(in the rows, 128 means zero)
Group, then class
[116 106 146 151 127 130 116 116 144 119 142  95 127 127 132 126 136 158
 142 133 133 105 171 144 124 157 133 108 108 133 118 148 142 169 130 133
 174 115 121 121 133 125 106  82 100 108 127 133 119 132 121 133 127 132
 155 142 132 149 139 141 144] : E:Y
[111 103 162 150 117 113 138 131 157 136 119 116 116 123 142 120 115 149
 118 133 146 103 164 145 145 147 105 127 110 151 126 151 144 152 131 129
 171 108 125 118 123 152 105  56  80 117 121 137 124 109 113 140 131 134
 164 133 123 138 141 135 148] : E:S
[138 134 126 128 142 132 134 139 161 121 150  88 129 121 120 121 130 140
 129 127 145 116 172 154 136 137 111 131 173  90 136 138  93  97 133 124
  62 135 140 148 134 123 112  68  80 101 143 126  76 154 136 129 148 131
 120 131 150 105 135 130 131] : V:H
[110 113 120 126 124 139 135 117  62 144 152 162 142 131 115 126 124 134
 129 126 118 140 111 116 117 132 146 118 140 159 126  89 117 119 122 131
  40 110 124 123 121 119 142 184 154 143 143 139 136 142 127 150 125 134
 120 111 120 135 120 122 118] : K:T
[129  86 115 102 129 126 133 130 174 129 135 172 133 122 120 117 117 157
 135 128 129 108 127 122 122 136 114 122 168  95 124 121  82  97 130 127
   7 125 136 141 118 123 122 100 117  68 137 128  93 130 127 131 132  98
 113 150 167 110 138 135 116] : V:W
[115 105 137 174 114 117 141 132 182 122 117 125 128 119 148 128  94 148
 129 115 116 120 157 142 129 141 124 132  95 136 123 142 159 139 127 122
 221 122 131 118 120 159 105  49 100 122 122 134 134 114 117 131 121 132
 151 150 118 142 142 106 151] : E:S
[136 126 140 162 135 140 125 121 167 116 123 127 128 130 111 123 114 141
 143 117 129 127 149 132 119 133 121 128 169  94 130 151 110 106 141 129
  80 126 140 134 142 112 101 102 116 101 142 135  91 153 153  97 123 109
 120 112 159 105 155 129 127] : V:H
[132 130 122 117 139 146 116 138  54 116 149 139 115 138 109 143 139 102
 128 124 134 133  96 118 136 144 158 122 140 168 131 100 131 103 114 128
  56 114 137 135 137  71 133 189 176 168 149 149 149  98 117 132 116 133
 120 113 126 121 135 156 120] : K:U
[115 101 134 189 115 128 128 128 129 132 141 115 127 121 124 132 125 158
 148 152 140 132 152 175 125 147 117 120 143 128 132 139 131 142 138 134
 135 116 126 131 133 149 115  89  98 103 119 136 114 145 132 127 133 151
 163 137 125 124 142 131 142] : E:Y
[113  78 118 151 120 137 128 138  89 132 138 185 136 136 110 146 123 123
 127 113 133 132  86 120 131 152 146 109 116 154 124  97 126 133 128 127
  52 123 128 117 118  99 128 159 181 135 131 131 155 102 117 130 111 113
 126 113 125 125 124 144 112] : K:U
[124 111 116 162 115 141 136 124  58 133 154 171 129 129 110 130 118 163
 134 128 140 151  97 116 123 150 150 138 135 151 131  92 118 121 121 135
  42 112 127 127 114  83 137 177 162 151 134 147 132 118 109 137 115 127
 115 107 130 111 127 156 115] : K:N
[107 101 142 172 118 129 134 132 121 135 146 120 126 127 129 121 115 178
 126 124 142  67 168 149 132 163 103 129 139 133 113 150 137 125 141 139
 101 107 129 127 127 153 100  68  68 103 122 129 113 126 110 144 137 159
 165 148 115 127 141 133 149] : E:J
[128 120 109 158 113 160 136 122  55 112 135 169 130 127  98 135 110 141
 130 126 129 150  91 123 119 148 149 133 127 153 112  93 120 111 127 141
  81 117 133 113 125  94 139 169 166 163 139 138 146 110 114 138 113 129
 113 107 131 117 126 140 121] : K:N
[118 111 115 127 125 150 144 128  80 128 146 171 112 125 118 141 125 147
 135 141 127 132 125 124 125 142 154 136 139 150 126  89 105 114 123 124
  48 109 136 125 135  97 133 169 154 137 134 139 126 122 109 146 125 120
 111 105 135 113 119 139 114] : K:N
[119 109 126 185 107 149 143 131  90 131 171 154 122 128 120 135 106 191
 126 156 158 126 161 156 124 153 117 135 168 114 126 117  98 105 119 149
  22 119 123 122 101 102 124 108  79  93 140 144  79 163 138 150 151 153
 121 129 129  79 155 118 129] : V:W
[115 116 136 133 126 136 123 121 130 129 138 112 128 114 132 120 120 170
 116 145 131  99 167 155 125 144 138 123 116 129 124 144 151 146 123 135
 158 118 125 112 131 138 100  88 104 110 125 133 115 140 120 141 119 131
 150 143 123 139 150 144 167] : E:Y
[110 102 143 169 127 126 151 124 118 125 130 113 133 122 128 120 125 160
 128 148 138 103 161 161 126 152 130 123 112 113 122 145 156 147 106 135
 159 113 131 125 136 145 110  92 102  93 119 132 111 137 117 133 137 146
 167 141 131 138 137 133 144] : E:Y
[122 102 131 145 120 136 133 130 171 132 134 155 121 128 119 125  98 180
 129 143 134 121 141 139 106 138 131 129 131 100 117 125  94 104 107 141
  91 118 135 114 128 102 106 102 110  85 142 137  88 155 127 130 127 108
 102 100 145 112 149 138 133] : V:W
[129 109 135 155 114 141 128 128 140 133 155 162 120 128 118 130  94 191
 126 141 133 131 121 147 130 140 124 136 154  97 122 129  93  98 137 136
  44 126 134 108 120 109 109 120 106  84 148 134  78 161 140 135 136 117
 101 108 147 148 193 138 127] : V:W
[135 104 112 127 121 145 128 129  59 127 141 187 124 145 108 135 119 126
 129 129 130 113  86 113 126 143 148 115 126 168 130  82 121 130 123 128
  49 107 123 130 130  87 148 187 186 148 123 141 142 109 119 157 114 118
 126 114 124 119 124 153 113] : K:U
[117  98 146 108 122 116 130 127 209 135  78 138 123 119 140 115  87 144
 132 113 122 110 128 130 133 149 128 130  90 144 127 156 147 147 126 129
 235 114 135  97 134 181  81  50 104 114 127 141 151  98  95 128 116  91
 140 148 122 144 150 131 130] : E:J
[119 119 117 194 126 157 133 133   4 128 176 139 128 118 102 140 136 132
 129 150 136 130 113 140 116 158 155 121 157 161 125  78 121 125 112 138
   8 113 124 137 121  68 135 193 150 148 126 148 115 124 129 143 131 161
 129 107 116 106 128 148 120] : K:T
[139 146 155 153 132 148 132 132 178 119 146  93 109 125 123 137 115 146
 150 127 136 137 164 138 128 144 119 139 158 106 123 127  88  98 128 140
  71 125 142 127 128 110 116  97 104 121 155 123  55 135 149 119 144 118
 112 115 149 101 138 128 126] : V:H
